Here is a tiny trained network, its code and every weight. The questions are about switching its units off for an input and a class, where a switched-off unit gives its printed mean instead of its output.

import numpy as np


def w(rows, s, z=0):
    codes = np.array(rows[::2]) - 128.0
    scale = np.full(codes.shape[1], s)
    scale[-1] = z or s
    return codes * scale


def norm(h):
    return h / np.sqrt((h * h).mean(-1, keepdims=True) + 1e-5)


def f(y):
    return np.maximum(y, 0)


def log_softmax(a):
    a = a - a.max(-1, keepdims=True)
    return a - np.log(np.exp(a).sum(-1, keepdims=True))


def net(x, mask):
    res = np.array(x, float).reshape(1, 4) / 4 @ E
    u = 0
    for l in range(3):
        y = f(norm(res) @ A[l][:, :-1].T + A[l][:, -1])
        res = res + np.where(mask[u : u + 7], y, B[l][:, -1]) @ B[l][:, :-1]
        u += 7
    return log_softmax(norm(res)[-1] @ U[:, :-1].T + U[:, -1])


A, B = {}, {}
E = w([
[47,93,139,128,102,108,145,161,119,140],'x0',
[1,215,115,143,106,157,41,140,85,127],'x1',
[128,133,171,182,81,98,129,157,155,64],'x2',
[98,129,127,126,148,42,78,75,95,201],'x3',
],0.0084)
A[0] = w([
[87,204,163,198,76,127,65,164,133,65,134],'L0N0',
[133,108,83,94,163,111,122,120,65,171,48],'L0N1',
[136,56,209,145,88,51,199,178,160,151,78],'L0N2',
[33,139,134,151,56,189,131,220,109,71,165],'L0N3',
[210,127,112,139,175,175,143,134,147,131,118],'L0N4',
[49,217,141,136,140,83,1,76,38,222,154],'L0N5',
[134,186,190,174,141,123,30,46,166,133,3],'L0N6',
],0.0095,0.0042)
B[0] = w([
[135,74,168,141,86,85,100,63,144,70,192],'L0N0',
[130,100,72,107,132,129,108,78,121,103,153],'L0N1',
[62,92,171,181,141,92,74,97,139,41,170],'L0N2',
[119,87,68,53,104,196,72,157,185,124,203],'L0N3',
[103,191,137,90,122,155,146,126,154,174,168],'L0N4',
[98,188,183,134,241,113,214,160,4,161,250],'L0N5',
[207,71,124,95,161,160,152,78,88,108,160],'L0N6',
],0.012,0.017)
A[1] = w([
[93,109,159,95,164,151,113,166,44,126,177],'L1N0',
[111,136,210,195,171,66,108,96,58,126,60],'L1N1',
[113,133,151,244,136,25,113,121,117,122,28],'L1N2',
[127,170,28,234,68,10,30,151,105,168,2],'L1N3',
[116,152,216,150,171,96,163,114,106,98,97],'L1N4',
[117,101,127,113,185,82,130,46,93,172,100],'L1N5',
[120,106,216,139,160,128,168,109,147,95,116],'L1N6',
],0.012,0.0098)
B[1] = w([
[203,167,61,84,163,160,201,161,93,150,247],'L1N0',
[164,155,122,195,182,23,145,84,50,55,213],'L1N1',
[73,137,151,115,189,148,129,163,35,120,148],'L1N2',
[235,116,141,27,172,232,248,81,122,92,128],'L1N3',
[185,127,113,208,185,74,176,162,106,97,209],'L1N4',
[97,70,160,87,110,92,71,100,133,73,211],'L1N5',
[146,115,162,155,112,65,135,125,74,95,193],'L1N6',
],0.012,0.014)
A[2] = w([
[137,147,49,58,176,138,103,121,127,102,207],'L2N0',
[96,101,212,97,144,149,127,64,150,228,124],'L2N1',
[83,168,213,142,174,70,155,181,127,227,2],'L2N2',
[111,176,157,245,158,66,159,197,144,158,36],'L2N3',
[145,153,99,187,71,138,52,110,139,94,90],'L2N4',
[162,185,209,94,101,169,154,104,160,128,114],'L2N5',
[143,179,155,212,98,136,142,136,148,145,84],'L2N6',
],0.011,0.0071)
B[2] = w([
[154,141,158,109,132,171,141,116,172,186,253],'L2N0',
[148,96,115,95,44,143,123,153,112,121,147],'L2N1',
[137,72,199,72,141,140,119,30,108,136,143],'L2N2',
[68,172,145,104,180,148,148,104,10,197,167],'L2N3',
[160,103,164,162,99,101,134,69,175,116,146],'L2N4',
[92,115,128,127,181,165,163,122,64,119,159],'L2N5',
[110,143,118,117,143,135,142,97,86,112,133],'L2N6',
],0.013,0.011)
U = w([
[130,145,189,162,209,53,185,99,8,73,150],'0',
[176,188,35,203,135,37,10,146,165,186,8],'1',
[133,176,67,234,86,95,87,234,150,166,10],'2',
[77,51,172,120,35,102,30,73,191,41,181],'3',
[127,203,75,49,138,224,183,199,142,213,132],'4',
],0.014,0.012)

Each question gives the input, the list of numbers given to net, and the class t.
The units are the neurons (one row each of A and B). Each row of codes is followed by its name. A weight is (code - 128) times the scale printed after its matrix; where a second scale follows, it is the last column's (A, B and U).
mask holds one flag per neuron, layer by layer. A switched-off neuron (its flag False) gives its mean, the last column of its row in B, instead of its output. The means were averaged over made-up inputs and are rounded, as every weight is.
A unit's drop is (log p(t) with every unit on - log p(t) with that unit switched off) / (log p(t) with every unit on - log p(t) with every unit switched off).
The circuit of an input: a set's keep is (log p(t) with only the set's units on - log p(t) with every unit switched off) / (log p(t) with every unit on - log p(t) with every unit switched off). Starting from the 12 units with the biggest drops (on a tie, the unit counted first), units are removed one at a time, each time the one whose removal leaves the highest keep (on an exact tie, the one counted first), for as long as the keep stays at least 0.8.
units of the circuit, in order: the units of the circuit, biggest drop first
top k neurons: the k neurons with the biggest drops, biggest first
k most important neurons of layer l: the k neurons of layer l with the biggest drops, biggest first
drop when u is switched off: that unit's drop, to one decimal
input [2,3,5,-1], class 3: units of the circuit, in order -> [L0N0 L0N3]
input [-3,-3,4,-8], class 3: top 2 neurons -> [L0N5 L1N0]
input [-6,7,-4,-4], class 4: top 2 neurons -> [L0N3 L0N2]
input [-3,3,-1,-5], class 3: most important neuron of layer 1 -> [L1N0]
input [2,3,-2,-4], class 4: top 2 neurons -> [L1N5 L0N2]
input [4,-5,-2,-7], class 3: top 2 neurons -> [L0N5 L1N4]
input [6,-2,1,-2], class 3: top 2 neurons -> [L0N5 L0N2]
input [-5,4,1,-4], class 3: 2 most important neurons of layer 0 -> [L0N5 L0N0]
input [2,2,-7,-2], class 4: top 2 neurons -> [L0N0 L0N2]
input [3,6,7,-3], class 3: top 2 neurons -> [L0N0 L0N3]
input [-5,-4,-6,2], class 4: 4 most important neurons of layer 0 -> [L0N0 L0N2 L0N4 L0N5]
input [3,-6,4,-8], class 3: drop when L1N0 is switched off -> 0.1
input [6,0,-7,-7], class 4: drop when L2N4 is switched off -> 0.0
input [6,8,-6,-6], class 4: units of the circuit, in order -> [L0N3]
input [2,-2,-8,1], class 4: drop when L0N0 is switched off -> 0.2
